Where the symbols take the points:
FD: c>none, r>FT, b>NM, f>DZ, l>NC, y>CN
FS: c>JF, r>BP, b>SD, f>CC, l>JG, y>BH
SD: c>BS, r>PG, b>FS, f>RT, l>SM, y>PR
ZL: c>GZ, r>NQ, b>DT, f>CT, l>GJ, y>SJ
SM: c>ZJ, r>DZ, b>JG, f>FT, l>SD, y>DN
NC: c>DT, r>RT, b>GZ, f>PG, l>FD, y>LM
MG: c>CN, r>GS, b>CF, f>FH, l>JD, y>none
MF: c>DZ, r>ZJ, b>LD, f>none, l>MH, y>FH
DQ: c>FT, r>none, b>SF, f>ZJ, l>BQ, y>GS
SF: c>TL, r>GJ, b>DQ, f>MM, l>NQ, y>TG
BQ: c>RT, r>DT, b>NQ, f>BS, l>DQ, y>FF
BH: c>FG, r>ZB, b>PR, f>LB, l>FZ, y>FS
ZB: c>DL, r>BH, b>SL, f>NZ, l>HG, y>BP
SL: c>QD, r>PR, b>ZB, f>LM, l>HP, y>PG
SJ: c>NZ, r>NB, b>JD, f>DL, l>CF, y>ZL
LB: c>NB, r>NZ, b>GN, f>BH, l>HT, y>CC
TG: c>HT, r>CF, b>GS, f>JB, l>NB, y>SF
CC: c>NQ, r>GZ, b>RT, f>FS, l>TL, y>LB
FF: c>GN, r>JD, b>NB, f>RL, l>GS, y>BQ
TL: c>SF, r>NM, b>FT, f>JG, l>CC, y>HT
HL: c>HG, r>JB, b>FH, f>CF, l>DL, y>LD
NB: c>LB, r>SJ, b>FF, f>FG, l>TG, y>NQ
CN: c>MG, r>BT, b>FB, f>HP, l>LM, y>FD
RL: c>PR, r>QD, b>FG, f>FF, l>CD, y>BS
DZ: c>MF, r>SM, b>RQ, f>FD, l>PG, y>HP
LM: c>JD, r>GN, b>NZ, f>SL, l>CN, y>NC
MM: c>JG, r>LD, b>ZJ, f>SF, l>JF, y>JB
CD: c>DN, r>FH, b>JB, f>GS, l>RL, y>ZJ
RT: c>BQ, r>NC, b>CC, f>SD, l>FT, y>GN
GN: c>FF, r>LM, b>LB, f>PR, l>BT, y>RT
JB: c>FZ, r>HL, b>CD, f>TG, l>FG, y>MM
GJ: c>NM, r>SF, b>none, f>LD, l>ZL, y>CF
JD: c>LM, r>FF, b>SJ, f>QD, l>MG, y>DT
JF: c>FS, r>CT, b>BS, f>NQ, l>MM, y>FG
PG: c>MH, r>SD, b>BP, f>NC, l>DZ, y>SL
FB: c>CF, r>HT, b>CN, f>HG, l>NZ, y>NM
HG: c>HL, r>FZ, b>HP, f>FB, l>ZB, y>RQ
RQ: c>LD, r>JG, b>DZ, f>NM, l>BP, y>HG
DN: c>CD, r>HP, b>FZ, f>BT, l>PR, y>SM
FT: c>DQ, r>FD, b>TL, f>SM, l>RT, y>BT
NM: c>GJ, r>TL, b>FD, f>RQ, l>GZ, y>FB
LD: c>RQ, r>MM, b>MF, f>GJ, l>CT, y>HL
GZ: c>ZL, r>CC, b>NC, f>BP, l>NM, y>NZ
FH: c>HP, r>CD, b>HL, f>MG, l>QD, y>MF
CT: c>BP, r>JF, b>MH, f>ZL, l>LD, y>DL
GS: c>BT, r>MG, b>TG, f>CD, l>FF, y>DQ
DL: c>ZB, r>FG, b>QD, f>SJ, l>HL, y>CT
HT: c>TG, r>FB, b>BT, f>FZ, l>LB, y>TL
MH: c>PG, r>BS, b>CT, f>DT, l>MF, y>QD
NQ: c>CC, r>ZL, b>BQ, f>JF, l>SF, y>NB
NZ: c>SJ, r>LB, b>LM, f>ZB, l>FB, y>GZ
HP: c>FH, r>DN, b>HG, f>CN, l>SL, y>DZ
QD: c>SL, r>RL, b>DL, f>JD, l>FH, y>MH
FG: c>BH, r>DL, b>RL, f>NB, l>JB, y>JF
FZ: c>JB, r>HG, b>DN, f>HT, l>BH, y>JG
BP: c>CT, r>FS, b>PG, f>GZ, l>RQ, y>ZB
BS: c>SD, r>MH, b>JF, f>BQ, l>ZJ, y>RL
CF: c>FB, r>TG, b>MG, f>HL, l>SJ, y>GJ
ZJ: c>SM, r>MF, b>MM, f>DQ, l>BS, y>CD
PR: c>RL, r>SL, b>BH, f>GN, l>DN, y>SD
BT: c>GS, r>CN, b>HT, f>DN, l>GN, y>FT
DT: c>NC, r>BQ, b>ZL, f>MH, l>none, y>JD
JG: c>MM, r>RQ, b>SM, f>TL, l>FS, y>FZ

The rows follow the links: the fewer symbols apart two points are, the more alike their rows tend to be.

Each row is also shifted at random along 7 hidden directions that mean nothing.

Known rows, each with its point:
21 2 -30 -4 10 8 -3 -7 27 -18 -1 -29 13 19 -7 16 16 8 6 6 12 -20 -1 -2 -4 -14 5 12 15 -21 1 2 -14 -18 -3 4 -7 15 -23 6 -39 3 -1 -2 16 -8; point HP
-18 5 5 -1 -17 4 -12 10 -31 -3 -19 11 -16 0 16 7 -15 -13 1 2 3 8 -14 10 -25 -16 0 0 25 -25 6 16 27 -14 2 -15 -2 -15 0 14 8 12 20 -1 -4 -1; point DT
16 12 15 -5 -51 4 -10 1 7 -8 -3 3 42 10 13 15 -21 -29 -7 -12 -9 11 -4 33 -23 31 8 -3 -10 -39 -8 0 23 2 0 -15 20 10 1 -4 -3 6 -3 8 -13 -3; point RT
62 -9 2 0 42 -2 1 -2 9 21 10 14 -21 -44 -21 -20 23 28 -8 6 7 -2 8 -16 12 -11 -8 -17 -27 53 -3 -15 -27 36 -17 19 17 -7 3 -19 -23 10 -16 -13 20 18; point JB
7 -1 3 -6 5 7 -5 12 2 -1 5 14 -13 1 0 -13 -10 17 -10 7 -25 25 0 -5 -5 28 -20 -20 -14 31 -1 -6 12 14 -11 5 -11 8 21 -14 36 4 9 12 -8 -2; point SD
39 -8 11 10 16 -17 19 11 -63 16 -9 38 -45 -21 -2 -16 14 -2 13 -12 22 -5 3 -20 30 -32 9 -7 5 25 10 14 2 10 19 3 -10 -39 1 -7 37 1 2 -15 -4 -11; point GJ
-24 -6 -19 3 11 16 34 14 -1 -1 9 -8 3 31 6 -24 7 15 17 22 -19 9 7 -38 61 -4 -9 12 20 -4 20 9 -18 -25 -4 -12 -51 -4 4 -1 56 -31 14 14 -2 -21; point ZB
19 -6 -3 6 4 -6 -9 -10 23 -26 20 -27 17 13 -1 14 -7 -6 -6 -23 12 -4 7 24 -19 5 1 4 -4 0 -15 -9 1 -4 0 12 5 11 -12 9 -38 11 -9 -18 -7 13; point TL
-54 7 17 -3 40 -8 -40 -6 7 16 2 33 -21 -60 -24 1 12 10 -12 3 -2 5 5 35 -22 -6 -2 -8 -27 18 -21 12 -19 23 -1 11 45 4 37 32 -17 11 -6 -9 0 39; point BQ
-45 -4 1 6 -15 -3 12 -4 -41 16 -9 49 -18 -10 16 4 13 -29 16 -6 27 -4 2 19 14 -3 8 3 -14 13 5 9 1 21 14 -16 25 -22 22 -10 34 4 6 -2 4 -8; point CT
12 6 -4 5 5 0 -32 19 -36 24 -2 3 -50 0 -7 9 7 -5 -36 10 19 1 -18 -12 -42 -41 24 -26 25 -20 -12 3 9 -5 -9 -23 3 -10 10 -2 3 37 -3 11 13 17; point SM
-29 15 7 -6 -19 8 -22 6 -3 0 -11 8 18 -9 5 3 -6 -30 -4 -11 18 -2 6 29 -21 -4 9 5 -1 -15 -13 -3 14 -1 5 -7 30 2 2 1 -24 11 8 -14 0 8; point FF
17 -11 9 7 6 -9 -8 -6 19 27 17 -17 0 -10 -6 4 -2 17 -32 21 -22 9 -19 -11 -28 1 9 -22 0 -24 -6 -7 -19 6 -11 -12 5 7 16 12 -6 8 -21 24 7 35; point JG
-6 6 12 0 -19 -6 3 -7 -11 -15 -11 17 -13 7 11 9 -27 -4 5 -1 -20 21 -4 7 -21 40 -26 6 -8 3 3 5 28 0 7 12 -2 10 21 11 36 -1 18 16 -20 -6; point NC
61 -7 12 0 -44 -14 13 -25 -4 18 -9 19 8 -2 14 10 -5 -20 -1 2 6 0 -12 -1 -17 34 -3 0 -13 -5 11 -16 7 21 10 -5 32 4 3 -20 5 -3 -16 22 4 1; point HG
-33 2 11 -1 -16 -5 -15 -6 7 -52 1 -22 18 30 2 24 -16 -6 -8 -34 5 9 17 10 -28 26 -11 4 0 2 -2 -9 14 -18 7 18 -9 10 -15 4 -18 7 0 -12 -21 2; point DQ
0 -8 8 -3 27 -13 -6 6 1 28 0 14 -12 -32 -19 -4 30 30 -8 3 -9 -10 0 -18 20 -8 10 -25 -20 14 2 3 -31 20 -1 2 3 -9 11 -11 4 -1 -14 3 10 7; point ZJ
-22 2 -4 -3 33 -14 4 6 -11 -11 12 12 -9 3 -27 -12 17 19 10 -28 -2 -13 20 -17 50 15 3 -13 -20 27 -4 4 -6 2 17 29 -27 -2 10 -4 38 -17 -6 -14 -24 -21; point FT
22 4 0 -13 -21 4 -17 -5 16 -10 -7 -18 24 1 3 18 11 -10 -10 -13 21 -9 4 16 -25 3 9 -2 -8 -5 -2 -18 -4 6 -2 2 27 8 -21 -17 -54 20 -6 -7 14 2; point CD

From each start, follow one symbol. Which point do you reach?
Answers are names.
---
49 1 -22 -1 15 -4 7 -5 16 -26 -2 -18 18 5 -17 14 19 7 25 -19 23 -24 3 17 30 -9 10 11 -2 -1 -4 4 -10 -1 11 14 -17 -4 -32 3 -30 0 -6 -28 5 -27
b -> NM
---
15 -3 4 -7 -17 7 6 -6 46 3 -5 -24 33 -4 13 13 -8 26 -1 28 -40 9 -24 11 -24 18 -14 -5 -2 -32 9 8 -14 -4 -19 -16 -1 14 -12 12 -26 2 -9 25 14 8
l -> MF
---
-25 1 10 6 -41 5 6 8 2 -14 7 -16 40 27 21 0 -25 -19 0 -10 -11 12 -1 11 -11 17 1 5 7 -27 4 -3 25 -13 -7 -10 -11 -3 -15 4 1 -3 8 -2 -19 -1
r -> ZL
---
39 5 -30 -15 11 15 11 -6 50 -20 -3 -22 29 11 -6 -3 4 12 29 10 -1 -13 2 14 23 16 -14 22 -8 17 1 -5 2 3 -2 13 -7 15 -28 -9 -30 -4 11 -13 15 -34
c -> QD
---
-47 6 -19 -18 22 19 -7 -1 26 -34 2 -12 5 2 -15 -4 2 8 13 -12 17 -1 16 17 10 12 -20 8 -15 49 -10 -12 3 10 2 32 11 16 -12 -21 -23 6 12 -26 3 -15
f -> FF
---
-15 11 4 -3 -50 15 -6 10 -24 -20 -8 -1 12 28 24 9 -20 -20 -8 -14 14 17 -3 15 -44 17 -1 -8 7 -4 -3 -11 44 0 -7 -11 3 -3 -7 -24 7 25 18 -1 -8 -17
y -> RL
---
56 5 -7 -3 4 18 0 -3 8 -11 13 -18 -12 12 8 -15 -25 7 -13 13 -2 21 -3 -2 -22 13 -27 -2 5 44 -8 -21 28 10 -20 10 -6 16 -5 -18 -7 13 19 -3 4 4
b -> PR
---
-79 14 0 -11 2 -8 -12 -6 -9 9 0 54 12 -25 -24 -5 24 -37 27 -31 24 -33 25 29 54 26 19 13 -47 16 -13 5 -8 26 33 9 44 4 29 -12 24 -26 -8 -20 -14 -21
y -> RT
---
-12 2 -16 12 24 -3 -4 19 -48 4 10 3 -64 13 -8 -17 9 -2 -17 2 23 4 5 -43 5 -42 12 -13 30 24 -6 -6 11 -17 2 -1 -32 -16 14 -12 36 13 16 -3 1 6
b -> DN
---
-42 -12 -6 5 27 -3 17 -1 -1 -4 14 8 -5 0 -6 1 25 14 2 -12 7 -2 20 -15 32 1 1 -17 -22 29 5 -3 -31 6 3 6 -11 -8 5 -6 19 -4 -12 -13 -2 -1
c -> JG
---
-84 23 1 -5 -46 -8 -18 -10 -24 -4 -24 19 10 2 5 16 -8 -57 12 -15 30 -23 -4 36 -24 -5 24 25 12 -45 -8 10 27 -1 24 -13 41 -2 -4 7 -19 1 4 -7 4 -18
c -> LM
---
-26 4 16 -1 -14 6 16 6 -3 -26 2 -20 5 25 15 -21 -46 7 -2 -4 -26 33 18 -23 -1 28 -34 9 7 30 7 -16 39 -19 -5 17 -39 3 -9 -6 31 -18 23 -3 -27 -4
r -> SJ
---
-74 0 -1 0 17 15 8 12 -7 4 11 9 -5 3 6 -13 9 3 -9 10 -11 15 17 -23 18 -6 -2 -6 4 14 5 -2 -19 -11 -10 -5 -12 -3 18 -7 32 -13 8 3 -1 12
c -> BH
---
-17 -4 -4 9 5 12 -13 10 2 26 18 9 -10 -10 8 -2 4 3 -19 25 -11 11 -13 8 -22 -15 9 -16 4 -16 -10 6 -9 5 -17 -26 14 0 24 15 8 8 -6 11 5 28
f -> CC
---
-36 2 -11 -3 -17 5 4 -4 11 8 -8 14 28 7 7 16 22 -17 18 6 5 -18 -8 27 17 6 21 3 -2 -38 2 17 -19 3 6 -28 17 -1 4 7 5 -4 -7 10 6 -14
b -> BP
---
60 0 18 0 -34 -5 9 -4 16 46 1 16 39 -24 7 -9 -7 -14 5 20 -28 -6 -23 18 10 7 15 14 -8 -46 -1 5 -8 13 -4 -33 30 -5 1 10 -6 -23 -14 25 7 7
b -> LM
---
32 17 -34 0 2 24 27 32 -6 -32 -2 -48 8 60 1 -28 -12 16 26 8 -10 -5 1 -38 48 -27 -4 22 61 -14 11 10 35 -49 -11 5 -94 -15 -50 -8 28 -13 42 -17 -8 -54
y -> NC
